Below is a small trained network, with its code and all its weights. Each question gives an input and a class and asks what happens when units are switched off, that is, made to give their printed mean instead of their output.

import numpy as np


def w(rows, s, z=0):
    codes = np.array(rows[::2]) - 128.0
    scale = np.full(codes.shape[1], s)
    scale[-1] = z or s
    return codes * scale


def norm(h):
    return h / np.sqrt((h * h).mean(-1, keepdims=True) + 1e-5)


def f(y):
    return y / 2 * (1 + np.tanh(0.7978845608 * (y + 0.044715 * y**3)))


def log_softmax(a):
    a = a - a.max(-1, keepdims=True)
    return a - np.log(np.exp(a).sum(-1, keepdims=True))


def net(x, mask):
    res = np.array(x, float).reshape(1, 6) / 4 @ E
    u = 0
    for l in range(4):
        y = f(norm(res) @ A[l][:, :-1].T + A[l][:, -1])
        res = res + np.where(mask[u : u + 4], y, B[l][:, -1]) @ B[l][:, :-1]
        u += 4
    return log_softmax(norm(res)[-1] @ U[:, :-1].T + U[:, -1])


A, B = {}, {}
E = w([
[128,139,122,124,127],'x0',
[136,155,94,92,122],'x1',
[130,157,135,140,136],'x2',
[199,158,138,113,24],'x3',
[1,116,177,92,58],'x4',
[131,166,132,146,135],'x5',
],0.0077)
A[0] = w([
[69,113,109,118,210,253],'L0N1',
[115,146,99,117,125,138],'L0N2',
[3,146,145,121,82,153],'L0N3',
[73,151,196,98,64,57],'L0N4',
],0.015,0.0038)
B[0] = w([
[53,159,94,123,229,237],'L0N1',
[99,80,156,156,142,135],'L0N2',
[116,191,250,56,126,255],'L0N3',
[105,133,40,149,90,218],'L0N4',
],0.013,0.0097)
A[1] = w([
[147,152,87,92,133,119],'L1N1',
[255,83,138,145,93,173],'L1N2',
[143,125,211,115,45,7],'L1N3',
[139,89,24,191,233,26],'L1N4',
],0.012,0.0015)
B[1] = w([
[122,103,142,155,135,150],'L1N1',
[168,139,199,133,156,221],'L1N2',
[149,95,54,143,123,197],'L1N3',
[111,131,6,115,128,254],'L1N4',
],0.02,0.0075)
A[2] = w([
[154,130,249,112,118,165],'L2N1',
[93,172,126,87,167,247],'L2N2',
[118,96,36,150,163,1],'L2N3',
[162,141,166,148,181,56],'L2N4',
],0.015,0.00091)
B[2] = w([
[132,150,38,192,171,243],'L2N1',
[147,7,108,168,170,247],'L2N2',
[133,176,23,157,113,255],'L2N3',
[197,94,184,73,105,189],'L2N4',
],0.013,0.007)
A[3] = w([
[201,164,191,128,159,2],'L3N1',
[84,103,213,122,199,106],'L3N2',
[120,117,132,150,4,71],'L3N3',
[161,145,75,121,86,55],'L3N4',
],0.022,0.00074)
B[3] = w([
[231,148,170,144,179,252],'L3N1',
[95,146,216,8,98,239],'L3N2',
[151,82,119,234,5,238],'L3N3',
[70,106,198,113,133,254],'L3N4',
],0.02,0.0078)
U = w([
[66,152,33,143,180,178],'0',
[219,161,199,157,164,179],'1',
[35,159,242,19,129,2],'2',
[97,114,168,193,5,179],'3',
],0.015,0.00094)

Each question gives the input, the list of numbers given to net, and the class t.
The units are the neurons (one row each of A and B). Each row of codes is followed by its name. A weight is (code - 128) times the scale printed after its matrix; where a second scale follows, it is the last column's (A, B and U).
mask holds one flag per neuron, layer by layer. A switched-off neuron (its flag False) gives its mean, the last column of its row in B, instead of its output. The means were averaged over made-up inputs and are rounded, as every weight is.
A unit's drop is (log p(t) with every unit on - log p(t) with that unit switched off) / (log p(t) with every unit on - log p(t) with every unit switched off).
top k neurons: the k neurons with the biggest drops, biggest first
k most important neurons of layer l: the k neurons of layer l with the biggest drops, biggest first
drop of u: that unit's drop, to one decimal
input [-5,4,-1,4,8,4], class 3: most important neuron of layer 0 : L0N1
input [5,2,-8,0,-2,8], class 0: top 2 neurons : L1N4; L0N3
input [1,3,8,1,8,5], class 3: top 4 neurons : L0N4; L0N1; L1N2; L1N3
input [1,6,1,2,1,-6], class 3: top 2 neurons : L0N1; L1N4
input [-8,-6,-2,-3,0,-1], class 0: top 2 neurons : L0N3; L0N1
input [0,6,1,0,-2,7], class 0: top 2 neurons : L0N3; L3N3
input [-5,5,-5,4,6,-6], class 3: top 2 neurons : L3N3; L0N1
input [6,7,4,-6,1,1], class 2: top 2 neurons : L0N4; L3N2
input [-7,5,-4,-5,1,-2], class 2: 2 most important neurons of layer 0 : L0N4; L0N3
input [6,6,8,5,5,5], class 3: drop of L0N1 : 0.8
input [0,7,1,1,4,-2], class 3: drop of L0N4 : 1.7
input [0,-7,-6,-1,-5,4], class 0: drop of L0N3 : 2.0
